Here is a tiny trained network, its code and every weight. The questions are about switching its units off for an input and a target symbol, where a switched-off unit gives its printed mean instead of its output.

import numpy as np


def w(rows, s, z=0):
    codes = np.array(rows[::2]) - 128.0
    scale = np.full(codes.shape[1], s)
    scale[-1] = z or s
    return codes * scale


def norm(h):
    return h / np.sqrt((h * h).mean(-1, keepdims=True) + 1e-5)


def f(y):
    return np.maximum(y, 0)


def softmax(a):
    e = np.exp(a - a.max(-1, keepdims=True))
    return e / e.sum(-1, keepdims=True)


def log_softmax(a):
    a = a - a.max(-1, keepdims=True)
    return a - np.log(np.exp(a).sum(-1, keepdims=True))


def net(x, mask):
    ids = ['γλμξσφ'.index(c) for c in x.split()]
    T = len(ids)
    res = E[ids] + P[:T]
    r = norm(res)
    for j in range(2):
        rows = slice(3 * j, 3 * j + 3)
        q, k, v = (r @ M[0][rows].T for M in (Q, K, V))
        z = softmax(np.where(np.tri(T) > 0, q @ k.T / 3**0.5, -1e9)) @ v
        o = O[0][rows]
        res = res + np.where(mask[j], z, o[:, -1]) @ o[:, :-1]
    y = f(norm(res) @ A[0][:, :-1].T + A[0][:, -1])
    res = res + np.where(mask[2:14], y, B[0][:, -1]) @ B[0][:, :-1]
    return log_softmax(norm(res)[-1] @ U[:, :-1].T + U[:, -1])


Q, K, V, O, A, B = {}, {}, {}, {}, {}, {}
E = w([
[174,221,113,131],'γ',
[175,224,111,129],'λ',
[171,216,113,134],'μ',
[122,134,126,45],'ξ',
[19,104,137,253],'σ',
[140,189,6,153],'φ',
],0.016)
P = w([
[230,138,187,36],'0',
[127,118,121,100],'1',
[103,114,115,106],'2',
[91,143,122,120],'3',
[84,164,131,121],'4',
[75,176,135,115],'5',
[64,186,140,108],'6',
[52,198,144,104],'7',
[31,212,152,99],'8',
[19,219,161,91],'9',
[5,223,170,85],'10',
],0.012)
Q[0] = w([
[161,54,45,113],'H0',
[144,116,18,121],'H0',
[234,74,183,99],'H0',
[74,107,111,140],'H1',
[146,135,111,140],'H1',
[155,106,252,124],'H1',
],0.031)
K[0] = w([
[232,37,107,137],'H0',
[176,105,63,114],'H0',
[251,66,239,138],'H0',
[69,170,148,124],'H1',
[137,140,130,163],'H1',
[151,181,48,29],'H1',
],0.021)
V[0] = w([
[101,144,22,118],'H0',
[73,217,184,80],'H0',
[34,99,167,211],'H0',
[2,168,189,106],'H1',
[206,161,89,120],'H1',
[40,90,147,22],'H1',
],0.032)
O[0] = w([
[89,212,108,202,217],'H0',
[87,159,242,68,250],'H0',
[125,174,68,6,109],'H0',
[120,50,33,34,255],'H1',
[104,155,148,223,64],'H1',
[68,13,118,105,156],'H1',
],0.025,0.024)
A[0] = w([
[110,118,246,196,195],'N0',
[40,29,92,132,3],'N1',
[195,11,97,159,55],'N2',
[135,133,252,105,234],'N3',
[56,239,123,118,185],'N4',
[153,58,97,151,94],'N5',
[145,125,150,101,86],'N6',
[143,253,183,86,195],'N7',
[207,95,174,234,142],'N8',
[156,83,149,46,100],'N9',
[110,140,43,45,194],'N10',
[140,178,148,182,138],'N11',
],0.026,0.002)
B[0] = w([
[241,206,164,110,196],'N0',
[142,111,3,94,194],'N1',
[147,233,124,115,140],'N2',
[54,117,48,167,181],'N3',
[134,203,113,41,179],'N4',
[128,185,127,98,137],'N5',
[127,101,118,102,145],'N6',
[47,238,113,102,165],'N7',
[32,91,160,128,167],'N8',
[185,83,203,85,209],'N9',
[117,214,144,249,253],'N10',
[132,151,196,36,156],'N11',
],0.047,0.025)
U = w([
[138,134,175,162,43],'γ',
[132,136,174,157,33],'λ',
[122,165,254,185,253],'μ',
[16,84,165,133,205],'ξ',
[225,154,155,77,151],'σ',
[112,230,103,171,100],'φ',
],0.0095,0.0042)

Each question gives the input, a string of symbols that net reads in full, and the target symbol t.
The units are the heads (3 rows each of Q, K, V and O) and the neurons (one row each of A and B). Each row of codes is followed by its name. A weight is (code - 128) times the scale printed after its matrix; where a second scale follows, it is the last column's (O, A, B and U).
mask holds one flag per unit, heads first, then neurons. A switched-off unit (its flag False) gives its mean, the last column of its rows in O or B, instead of its output. The means were averaged over made-up inputs and are rounded, as every weight is.
A unit's drop is (log p(t) with every unit on - log p(t) with that unit switched off) / (log p(t) with every unit on - log p(t) with every unit switched off).
The circuit of an input: a set's keep is (log p(t) with only the set's units on - log p(t) with every unit switched off) / (log p(t) with every unit on - log p(t) with every unit switched off). Starting from the 12 units with the biggest drops (on a tie, the unit counted first), units are removed one at a time, each time the one whose removal leaves the highest keep (on an exact tie, the one counted first), for as long as the keep stays at least 0.8.
units of the circuit, in order: the units of the circuit, biggest drop first
unit that matters most: the unit with the biggest drop
top k neurons: the k neurons with the biggest drops, biggest first
which heads matter: for each layer, one digit per head in row order, 1 if its drop is at least 0.15 and else 0, layers parted by /
drop of u: that unit's drop, to one decimal
input ξ γ σ ξ μ, target σ: which heads matter	01
input γ φ ξ, target μ: units of the circuit, in order	(H1 H0 N0 N8)
input μ γ ξ ξ ξ σ σ ξ ξ, target ξ: which heads matter	11
input σ μ γ, target σ: units of the circuit, in order	(H0 N10 H1)
input σ σ φ γ γ ξ μ σ, target σ: which heads matter	01
input φ σ γ φ φ μ ξ γ μ, target ξ: which heads matter	10
input φ φ μ σ γ λ ξ μ γ, target ξ: units of the circuit, in order	(H0 N0 H1)
input σ ξ ξ, target σ: unit that matters most	H0
input ξ γ σ ξ λ, target σ: units of the circuit, in order	(H1 N9)
input σ ξ γ ξ μ, target ξ: units of the circuit, in order	(H0 N0 N3 H1)
input ξ μ σ λ, target σ: top 3 neurons	(N9 N3 N7)
input σ γ ξ, target σ: top 4 neurons	(N9 N8 N2 N7)
input ξ σ γ γ, target σ: top 4 neurons	(N9 N8 N7 N1)
input φ ξ μ, target μ: units of the circuit, in order	(H1)
input λ σ λ ξ ξ μ λ μ ξ γ λ, target ξ: top 2 neurons	(N0 N3)
input ξ ξ μ φ φ ξ μ γ ξ, target ξ: top 2 neurons	(N3 N10)
input σ ξ σ ξ ξ γ, target ξ: which heads matter	10
input ξ σ ξ ξ ξ λ λ σ ξ σ, target σ: drop of N3	0.2
input ξ ξ φ, target μ: drop of H1	2.0
input φ μ μ, target μ: drop of N8	0.1
